Below are the code and all the weights of a small trained network. Each question names an input and a class and asks about switching units off, where a switched-off unit gives its printed mean instead of its output.

import numpy as np


def w(rows, s, z=0):
    codes = np.array(rows[::2]) - 128.0
    scale = np.full(codes.shape[1], s)
    scale[-1] = z or s
    return codes * scale


def norm(h):
    return h / np.sqrt((h * h).mean(-1, keepdims=True) + 1e-5)


def f(y):
    return np.maximum(y, 0)


def log_softmax(a):
    a = a - a.max(-1, keepdims=True)
    return a - np.log(np.exp(a).sum(-1, keepdims=True))


def net(x, mask):
    res = np.array(x, float).reshape(1, 8) / 4 @ E
    u = 0
    for l in range(2):
        y = f(norm(res) @ A[l][:, :-1].T + A[l][:, -1])
        res = res + np.where(mask[u : u + 8], y, B[l][:, -1]) @ B[l][:, :-1]
        u += 8
    return log_softmax(norm(res)[-1] @ U[:, :-1].T + U[:, -1])


A, B = {}, {}
E = w([
[132,57,156,126,128,207,180,154],'x0',
[136,182,81,88,130,92,150,138],'x1',
[108,233,199,147,13,253,65,192],'x2',
[107,139,67,92,203,139,200,118],'x3',
[153,135,188,32,109,176,131,122],'x4',
[216,155,95,105,128,173,118,145],'x5',
[202,201,222,161,89,176,126,83],'x6',
[171,143,66,180,78,131,57,177],'x7',
],0.0065)
A[0] = w([
[2,212,90,100,115,137,94,180,182],'0.n1',
[212,98,176,168,136,85,147,23,66],'0.n2',
[147,241,146,211,178,151,191,159,208],'0.n3',
[145,207,49,160,152,180,241,106,97],'0.n4',
[208,60,18,173,88,131,137,136,71],'0.n5',
[14,127,100,152,101,157,136,196,1],'0.n6',
[38,152,110,129,113,25,86,106,212],'0.n7',
[174,96,145,59,83,154,69,101,64],'0.n8',
],0.0066,0.0039)
B[0] = w([
[185,73,158,106,112,104,92,93,254],'0.n1',
[145,96,75,32,155,85,159,84,171],'0.n2',
[88,123,178,51,86,133,76,105,237],'0.n3',
[12,136,94,1,98,101,111,139,195],'0.n4',
[34,168,111,176,198,149,113,226,193],'0.n5',
[164,17,47,91,186,58,170,102,161],'0.n6',
[178,98,139,85,57,109,123,73,249],'0.n7',
[168,79,99,170,89,116,67,159,167],'0.n8',
],0.0078,0.0053)
A[1] = w([
[74,79,181,144,131,136,181,85,1],'1.n1',
[70,114,59,196,122,69,70,197,158],'1.n2',
[80,156,105,45,189,213,170,181,190],'1.n3',
[211,211,82,81,172,74,140,112,90],'1.n4',
[88,115,169,79,188,214,254,126,157],'1.n5',
[6,180,76,119,145,69,178,60,86],'1.n6',
[52,98,193,168,134,160,198,82,41],'1.n7',
[100,78,215,172,168,123,111,155,61],'1.n8',
],0.008,0.0036)
B[1] = w([
[187,60,39,96,154,111,191,48,165],'1.n1',
[71,98,99,153,199,112,197,114,255],'1.n2',
[230,42,60,74,73,61,95,24,254],'1.n3',
[215,21,81,86,170,13,171,58,199],'1.n4',
[203,2,34,35,163,23,158,29,235],'1.n5',
[82,126,131,55,5,186,21,204,238],'1.n6',
[206,51,95,129,139,60,157,7,163],'1.n7',
[135,90,140,45,89,67,144,83,158],'1.n8',
],0.0083,0.0046)
U = w([
[66,125,46,248,243,102,103,251,89],'0',
[152,254,220,195,226,141,237,197,1],'1',
[126,197,224,81,16,215,35,162,182],'2',
[198,7,72,55,148,41,113,45,183],'3',
],0.0097,0.0085)

Each question gives the input, the list of numbers given to net, and the class t.
The units are the neurons (one row each of A and B). Each row of codes is followed by its name. A weight is (code - 128) times the scale printed after its matrix; where a second scale follows, it is the last column's (A, B and U).
mask holds one flag per neuron, layer by layer. A switched-off neuron (its flag False) gives its mean, the last column of its row in B, instead of its output. The means were averaged over made-up inputs and are rounded, as every weight is.
A unit's drop is (log p(t) with every unit on - log p(t) with that unit switched off) / (log p(t) with every unit on - log p(t) with every unit switched off).
The circuit of an input: a set's keep is (log p(t) with only the set's units on - log p(t) with every unit switched off) / (log p(t) with every unit on - log p(t) with every unit switched off). Starting from the 12 units with the biggest drops (on a tie, the unit counted first), units are removed one at a time, each time the one whose removal leaves the highest keep (on an exact tie, the one counted first), for as long as the keep stays at least 0.8.
circuit, biggest first: the units of the circuit, biggest drop first
top k neurons: the k neurons with the biggest drops, biggest first
k most important neurons of layer l: the k neurons of layer l with the biggest drops, biggest first
drop when u is switched off: that unit's drop, to one decimal
input [2,1,6,2,0,-8,3,5], class 2: circuit, biggest first => (1.n5)
input [-1,2,-7,-7,-3,2,2,8], class 0: 2 most important neurons of layer 0 => (0.n5 0.n1)
input [-8,7,7,3,0,3,2,-6], class 2: top 2 neurons => (0.n3 1.n5)
input [-5,7,3,-7,-3,-1,2,0], class 2: circuit, biggest first => (1.n5 1.n3)
input [-4,-8,3,0,2,0,-1,4], class 2: circuit, biggest first => (1.n5 1.n3)
input [3,-8,-2,-8,-4,-6,2,8], class 0: 4 most important neurons of layer 1 => (1.n3 1.n5 1.n2 1.n4)
input [-4,-8,-1,-7,-4,-4,8,8], class 2: 2 most important neurons of layer 1 => (1.n5 1.n3)
input [-2,1,-4,-8,2,8,0,4], class 0: 3 most important neurons of layer 1 => (1.n3 1.n5 1.n2)
input [-4,-2,0,-7,1,4,3,3], class 2: circuit, biggest first => (1.n5 1.n3)
input [2,4,7,-6,-6,3,-6,6], class 0: drop when 1.n2 is switched off => 0.2
input [4,7,0,-7,-2,-1,-8,8], class 0: drop when 1.n1 is switched off => 0.0
input [8,-5,3,-6,-2,-2,-7,8], class 0: drop when 1.n5 is switched off => 0.1
